Below is a small trained network, with its code and all its weights. Each question gives an input and a class and asks what happens when units are switched off, that is, made to give their printed mean instead of their output.

import numpy as np


def w(rows, s, z=0):
    codes = np.array(rows[::2]) - 128.0
    scale = np.full(codes.shape[1], s)
    scale[-1] = z or s
    return codes * scale


def norm(h):
    return h / np.sqrt((h * h).mean(-1, keepdims=True) + 1e-5)


def f(y):
    return y / 2 * (1 + np.tanh(0.7978845608 * (y + 0.044715 * y**3)))


def log_softmax(a):
    a = a - a.max(-1, keepdims=True)
    return a - np.log(np.exp(a).sum(-1, keepdims=True))


def net(x, mask):
    res = np.array(x, float).reshape(1, 3) / 4 @ E
    u = 0
    for l in range(2):
        y = f(norm(res) @ A[l][:, :-1].T + A[l][:, -1])
        res = res + np.where(mask[u : u + 5], y, B[l][:, -1]) @ B[l][:, :-1]
        u += 5
    return log_softmax(norm(res)[-1] @ U[:, :-1].T + U[:, -1])


A, B = {}, {}
E = w([
[79,95,133,122,106,213,192,196,159,149,81,193],'x0',
[119,129,131,128,130,130,123,129,133,134,130,126],'x1',
[95,191,174,79,119,194,144,121,3,84,108,62],'x2',
],0.0043)
A[0] = w([
[149,135,127,139,75,134,168,163,136,156,120,123,38],'L0N0',
[173,149,139,87,140,41,120,62,74,114,253,127,49],'L0N1',
[131,113,178,137,106,224,184,167,154,163,69,177,113],'L0N2',
[114,156,163,127,152,66,51,56,123,164,147,93,44],'L0N3',
[98,163,220,122,58,117,135,154,128,97,80,39,7],'L0N4',
],0.0037,0.0017)
B[0] = w([
[159,138,112,118,95,196,84,72,115,155,122,119,121],'L0N0',
[149,82,170,170,150,218,140,104,247,103,55,89,233],'L0N1',
[188,62,151,210,177,173,58,77,134,56,117,47,254],'L0N2',
[152,46,145,202,149,254,58,90,106,100,92,101,193],'L0N3',
[142,174,132,137,156,125,176,129,153,155,165,179,160],'L0N4',
],0.0046,0.0031)
A[1] = w([
[112,107,105,147,108,198,203,227,144,109,89,151,2],'L1N0',
[131,119,71,141,154,71,92,125,161,150,107,131,208],'L1N1',
[141,123,74,147,137,69,124,147,193,210,149,211,117],'L1N2',
[83,90,140,106,126,198,194,190,145,118,103,202,102],'L1N3',
[78,211,179,1,140,167,216,130,84,86,129,112,183],'L1N4',
],0.0047,0.00054)
B[1] = w([
[157,146,137,137,161,101,79,70,181,106,89,46,179],'L1N0',
[103,167,192,58,131,223,224,126,5,105,127,104,192],'L1N1',
[43,230,105,41,75,78,153,187,19,152,140,159,246],'L1N2',
[226,129,182,185,173,152,69,15,83,72,180,30,172],'L1N3',
[91,106,50,91,82,8,156,194,189,216,167,254,252],'L1N4',
],0.0048,0.0042)
U = w([
[166,75,168,212,143,193,51,56,132,71,82,16,254],'0',
[46,184,76,25,57,66,183,195,72,204,158,252,2],'1',
],0.0044,0.00067)

Each question gives the input, the list of numbers given to net, and the class t.
The units are the neurons (one row each of A and B). Each row of codes is followed by its name. A weight is (code - 128) times the scale printed after its matrix; where a second scale follows, it is the last column's (A, B and U).
mask holds one flag per neuron, layer by layer. A switched-off neuron (its flag False) gives its mean, the last column of its row in B, instead of its output. The means were averaged over made-up inputs and are rounded, as every weight is.
A unit's drop is (log p(t) with every unit on - log p(t) with that unit switched off) / (log p(t) with every unit on - log p(t) with every unit switched off).
The circuit of an input: a set's keep is (log p(t) with only the set's units on - log p(t) with every unit switched off) / (log p(t) with every unit on - log p(t) with every unit switched off). Starting from all 10 units, units are removed one at a time, each time the one whose removal leaves the highest keep (on an exact tie, the one counted first), for as long as the keep stays at least 0.8.
circuit, biggest first: the units of the circuit, biggest drop first
top k neurons: the k neurons with the biggest drops, biggest first
drop of u: that unit's drop, to one decimal
input [-6,6,-7], class 1: circuit, biggest first	L0N2, L1N2
input [-2,-3,4], class 1: circuit, biggest first	L0N2
input [-5,-3,6], class 1: circuit, biggest first	L0N2, L1N4
input [-6,3,-7], class 1: circuit, biggest first	L0N2, L1N2
input [-2,5,3], class 1: top 2 neurons	L0N2, L1N4
input [2,2,-2], class 0: top 3 neurons	L1N4, L0N2, L1N2
input [8,2,8], class 0: top 4 neurons	L0N2, L1N3, L1N2, L1N0
input [3,-8,-3], class 0: top 2 neurons	L1N4, L0N2
input [-3,-5,-5], class 1: drop of L0N2	4.2
input [4,7,2], class 0: drop of L0N4	0.0
input [-5,6,-7], class 1: drop of L1N2	0.4
